Here is a tiny trained network, its code and every weight. The questions are about switching its units off for an input and a class, where a switched-off unit gives its printed mean instead of its output.

import numpy as np


def w(rows, s, z=0):
    codes = np.array(rows[::2]) - 128.0
    scale = np.full(codes.shape[1], s)
    scale[-1] = z or s
    return codes * scale


def norm(h):
    return h / np.sqrt((h * h).mean(-1, keepdims=True) + 1e-5)


def f(y):
    return y / 2 * (1 + np.tanh(0.7978845608 * (y + 0.044715 * y**3)))


def log_softmax(a):
    a = a - a.max(-1, keepdims=True)
    return a - np.log(np.exp(a).sum(-1, keepdims=True))


def net(x, mask):
    res = np.array(x, float).reshape(1, 5) / 4 @ E
    u = 0
    for l in range(3):
        y = f(norm(res) @ A[l][:, :-1].T + A[l][:, -1])
        res = res + np.where(mask[u : u + 16], y, B[l][:, -1]) @ B[l][:, :-1]
        u += 16
    return log_softmax(norm(res)[-1] @ U[:, :-1].T + U[:, -1])


A, B = {}, {}
E = w([
[188,140,190,106,142,55,66,172,123,185,187,183],'x0',
[118,89,156,118,154,173,110,122,38,98,72,246],'x1',
[105,81,136,174,169,106,66,88,185,181,62,133],'x2',
[83,99,111,131,148,67,186,171,74,175,126,119],'x3',
[131,102,58,185,158,210,154,179,163,180,209,195],'x4',
],0.0012)
A[0] = w([
[171,163,140,51,116,158,186,180,118,75,171,117,34],'0.n0',
[147,167,79,137,89,82,156,108,209,203,171,21,94],'0.n1',
[96,49,145,166,194,116,73,103,184,170,87,116,42],'0.n2',
[71,84,86,139,177,41,206,189,44,194,108,104,47],'0.n3',
[51,128,27,177,104,190,232,83,147,70,56,85,101],'0.n4',
[72,152,193,71,100,66,118,74,93,119,80,92,132],'0.n5',
[90,71,172,98,136,191,114,109,33,116,104,240,84],'0.n6',
[239,183,129,126,108,234,6,72,193,39,140,136,98],'0.n7',
[100,81,165,118,132,161,133,126,48,101,98,192,6],'0.n8',
[98,44,146,166,176,114,80,109,189,185,97,116,55],'0.n9',
[80,82,88,139,181,43,209,190,43,200,102,102,51],'0.n10',
[137,124,131,123,132,137,123,131,121,123,124,130,111],'0.n11',
[95,36,137,175,190,112,72,95,190,185,75,123,55],'0.n12',
[215,140,188,116,134,38,69,184,133,183,186,191,87],'0.n13',
[87,104,55,209,191,211,142,207,180,175,223,188,82],'0.n14',
[189,180,138,51,105,160,203,210,77,73,187,133,81],'0.n15',
],0.0022)
B[0] = w([
[110,160,98,176,109,109,87,75,103,127,136,145,103],'0.n0',
[137,124,138,161,201,101,110,201,128,50,98,169,210],'0.n1',
[105,181,91,171,80,107,113,96,78,135,148,149,139],'0.n2',
[75,139,212,103,92,163,152,86,230,109,142,189,140],'0.n3',
[109,124,168,78,166,142,23,140,90,159,182,103,197],'0.n4',
[198,130,128,107,129,102,119,114,136,181,92,149,187],'0.n5',
[149,156,108,173,181,68,99,222,159,56,112,131,182],'0.n6',
[2,129,220,100,91,92,206,134,207,159,130,202,218],'0.n7',
[137,145,117,153,158,101,136,177,169,86,143,106,101],'0.n8',
[103,186,97,173,82,110,105,104,85,128,146,144,146],'0.n9',
[80,140,213,106,90,161,147,86,229,103,139,181,143],'0.n10',
[125,136,129,131,126,135,144,126,124,127,131,115,116],'0.n11',
[103,202,86,175,73,100,96,85,68,130,145,152,163],'0.n12',
[54,131,162,89,166,185,66,134,73,159,139,54,200],'0.n13',
[203,127,131,53,111,93,128,90,123,161,56,106,248],'0.n14',
[110,167,110,181,97,78,55,54,91,141,143,164,155],'0.n15',
],0.0023,0.0016)
A[1] = w([
[127,26,187,138,137,137,101,99,85,135,97,226,65],'1.n0',
[82,112,170,122,45,153,223,138,190,138,160,162,60],'1.n1',
[182,75,71,176,152,209,154,143,156,187,188,175,28],'1.n2',
[78,94,86,147,123,187,177,89,122,80,78,65,26],'1.n3',
[181,72,55,175,157,217,158,150,160,192,181,174,51],'1.n4',
[89,142,114,145,156,114,121,108,168,150,83,119,135],'1.n5',
[162,101,182,87,123,68,131,67,90,75,49,53,71],'1.n6',
[176,177,135,64,56,148,207,152,38,36,243,135,61],'1.n7',
[137,99,154,126,145,141,77,144,120,193,191,138,54],'1.n8',
[139,79,136,126,105,116,192,140,96,121,199,129,14],'1.n9',
[84,78,92,154,117,175,191,83,127,80,76,66,9],'1.n10',
[134,142,56,113,149,183,160,150,137,210,134,155,81],'1.n11',
[175,84,53,169,143,207,145,146,158,202,192,175,48],'1.n12',
[134,157,102,153,104,73,145,145,229,164,204,4,78],'1.n13',
[81,90,91,147,119,191,165,79,126,56,78,70,31],'1.n14',
[54,89,74,144,134,207,183,90,119,82,72,62,56],'1.n15',
],0.0023,0.0016)
B[1] = w([
[120,195,122,132,150,94,146,164,161,110,142,86,205],'1.n0',
[68,85,202,140,124,128,144,80,186,113,122,165,114],'1.n1',
[166,184,187,81,97,65,128,121,113,133,54,133,128],'1.n2',
[149,154,194,120,152,89,77,173,111,170,161,159,35],'1.n3',
[185,192,180,55,67,45,150,130,107,134,46,134,165],'1.n4',
[143,145,141,116,101,109,134,141,101,100,173,162,203],'1.n5',
[209,162,110,81,68,98,175,150,141,193,98,145,229],'1.n6',
[60,166,98,222,131,61,30,78,152,221,48,153,163],'1.n7',
[92,166,145,102,121,169,96,141,86,120,107,92,144],'1.n8',
[116,119,150,151,154,119,83,92,154,136,75,158,9],'1.n9',
[140,161,183,108,155,75,78,163,105,170,145,169,20],'1.n10',
[153,110,161,103,108,83,105,93,99,93,123,98,135],'1.n11',
[164,190,177,77,75,60,132,120,89,126,54,114,161],'1.n12',
[107,148,117,176,209,140,106,225,102,47,50,253,255],'1.n13',
[141,163,188,125,168,82,72,178,101,195,163,171,49],'1.n14',
[135,149,202,106,140,110,67,183,97,184,184,125,75],'1.n15',
],0.0022,0.00074)
A[2] = w([
[131,27,51,170,100,197,231,42,133,66,192,51,106],'2.n0',
[140,140,101,171,140,211,113,140,162,173,157,153,92],'2.n1',
[100,98,176,116,133,99,166,89,117,117,160,93,95],'2.n2',
[229,111,120,73,99,94,178,88,126,133,66,66,119],'2.n3',
[120,86,142,83,173,208,77,150,67,163,181,56,94],'2.n4',
[50,87,122,198,172,171,116,95,128,91,212,108,109],'2.n5',
[117,100,152,93,175,180,62,145,73,178,195,67,93],'2.n6',
[159,109,119,143,152,138,147,125,118,186,194,89,1],'2.n7',
[64,104,188,117,112,128,205,112,189,134,163,163,115],'2.n8',
[144,73,146,145,147,159,133,119,56,87,116,189,106],'2.n9',
[100,149,59,221,88,105,97,53,86,160,133,136,80],'2.n10',
[144,142,75,156,147,109,161,175,178,89,158,79,81],'2.n11',
[128,97,152,126,168,135,66,137,96,179,186,95,96],'2.n12',
[97,163,64,230,97,102,84,55,100,161,113,141,84],'2.n13',
[179,18,4,111,83,227,235,72,143,88,212,11,133],'2.n14',
[161,104,82,190,211,141,147,206,112,26,116,159,120],'2.n15',
],0.0033,0.004)
B[2] = w([
[204,141,75,55,62,147,123,127,99,112,164,81,91],'2.n0',
[157,114,143,95,106,95,188,107,87,139,89,148,100],'2.n1',
[123,144,111,168,162,162,113,167,162,118,136,189,96],'2.n2',
[213,185,105,60,60,115,202,201,104,207,78,232,250],'2.n3',
[147,175,149,71,113,163,66,160,108,119,180,74,149],'2.n4',
[191,138,119,77,80,102,150,132,123,176,93,155,162],'2.n5',
[144,157,171,65,134,186,81,185,106,113,169,54,157],'2.n6',
[148,139,154,112,165,122,121,110,130,153,110,143,50],'2.n7',
[86,67,188,140,92,184,136,55,192,99,142,172,187],'2.n8',
[101,184,95,155,136,90,97,169,205,148,124,48,118],'2.n9',
[102,160,69,182,74,80,67,61,95,138,196,139,167],'2.n10',
[124,125,120,139,165,113,94,141,109,93,70,137,113],'2.n11',
[96,173,170,104,132,181,128,170,121,103,106,104,131],'2.n12',
[107,191,64,176,60,68,55,83,61,168,217,121,187],'2.n13',
[255,79,36,44,37,130,171,103,118,60,150,64,97],'2.n14',
[172,129,43,161,179,28,121,184,247,42,35,34,234],'2.n15',
],0.003,0.0019)
U = w([
[246,195,118,25,44,74,234,194,69,238,19,230,164],'0',
[129,125,37,212,248,29,111,235,218,9,32,40,158],'1',
[94,193,228,26,165,244,15,218,27,144,235,13,160],'2',
[41,202,29,248,38,43,29,9,27,189,231,163,142],'3',
[11,26,241,145,118,213,216,39,240,97,149,227,148],'4',
[233,25,18,53,36,200,217,41,96,33,218,30,114],'5',
[230,5,78,204,253,227,238,36,3,133,202,54,3],'6',
[226,5,80,203,254,222,243,34,2,131,206,51,3],'7',
],0.0056)

Each question gives the input, the list of numbers given to net, and the class t.
The units are the neurons (one row each of A and B). Each row of codes is followed by its name. A weight is (code - 128) times the scale printed after its matrix; where a second scale follows, it is the last column's (A, B and U).
mask holds one flag per neuron, layer by layer. A switched-off neuron (its flag False) gives its mean, the last column of its row in B, instead of its output. The means were averaged over made-up inputs and are rounded, as every weight is.
A unit's drop is (log p(t) with every unit on - log p(t) with that unit switched off) / (log p(t) with every unit on - log p(t) with every unit switched off).
The circuit of an input: a set's keep is (log p(t) with only the set's units on - log p(t) with every unit switched off) / (log p(t) with every unit on - log p(t) with every unit switched off). Starting from the 12 units with the biggest drops (on a tie, the unit counted first), units are removed one at a time, each time the one whose removal leaves the highest keep (on an exact tie, the one counted first), for as long as the keep stays at least 0.8.
units of the circuit, in order: the units of the circuit, biggest drop first
top k neurons: the k neurons with the biggest drops, biggest first
top k neurons in layer l: the k neurons of layer l with the biggest drops, biggest first
input [-1,7,-8,-4,-5], class 3: top 4 neurons -> (1.n7; 0.n15; 0.n1; 1.n13)
input [5,-8,-4,0,-6], class 1: top 3 neurons -> (1.n13; 0.n14; 0.n1)
input [-3,-7,-3,0,-8], class 0: units of the circuit, in order -> (2.n3)
input [-1,-5,7,3,-7], class 0: top 2 neurons -> (1.n6; 2.n3)
input [-7,0,7,-7,-7], class 0: top 3 neurons -> (1.n6; 0.n13; 0.n5)
input [-6,-2,3,5,5], class 2: top 4 neurons -> (0.n4; 0.n7; 0.n5; 1.n15)
input [2,8,-8,2,2], class 1: units of the circuit, in order -> (0.n6; 2.n15)
input [4,-4,-5,-2,2], class 3: top 2 neurons in layer 0 -> (0.n15; 0.n4)
input [-5,-4,6,-6,-8], class 0: units of the circuit, in order -> (1.n6; 2.n3)
input [3,-7,-3,1,-6], class 1: top 2 neurons -> (1.n13; 0.n14)
input [-5,-7,-4,8,-7], class 4: top 4 neurons -> (0.n14; 0.n3; 0.n10; 0.n6)
input [-7,2,-7,-8,-4], class 4: units of the circuit, in order -> (0.n7; 1.n1)
input [-6,-7,-8,2,7], class 3: top 3 neurons in layer 0 -> (0.n15; 0.n6; 0.n0)
input [-5,-7,-8,-7,2], class 3: units of the circuit, in order -> (1.n7; 0.n15)
input [4,8,3,-8,-7], class 1: units of the circuit, in order -> (0.n6; 2.n9)
input [8,7,3,4,6], class 2: top 2 neurons in layer 0 -> (0.n13; 0.n1)
input [7,-1,-1,5,1], class 2: units of the circuit, in order -> (0.n13)
input [2,-4,-2,0,2], class 1: units of the circuit, in order -> (1.n13; 2.n15)
input [8,-1,7,-2,5], class 2: units of the circuit, in order -> (0.n13; 2.n6)
input [-3,-3,-4,0,-2], class 3: top 3 neurons in layer 0 -> (0.n13; 0.n14; 0.n6)
input [1,-1,-8,-6,-1], class 3: units of the circuit, in order -> (1.n7)
input [1,7,-5,-8,3], class 4: top 3 neurons -> (0.n7; 0.n1; 1.n13)
input [7,3,7,6,-4], class 2: top 3 neurons -> (0.n13; 0.n7; 1.n7)
input [0,5,6,-6,-4], class 3: units of the circuit, in order -> (0.n12; 0.n2; 2.n13)
input [-7,8,0,-3,-3], class 1: top 2 neurons -> (0.n6; 2.n15)
input [1,-6,5,-8,7], class 4: top 2 neurons -> (0.n7; 0.n5)
input [8,6,-7,1,-3], class 2: top 3 neurons -> (0.n13; 1.n13; 0.n1)
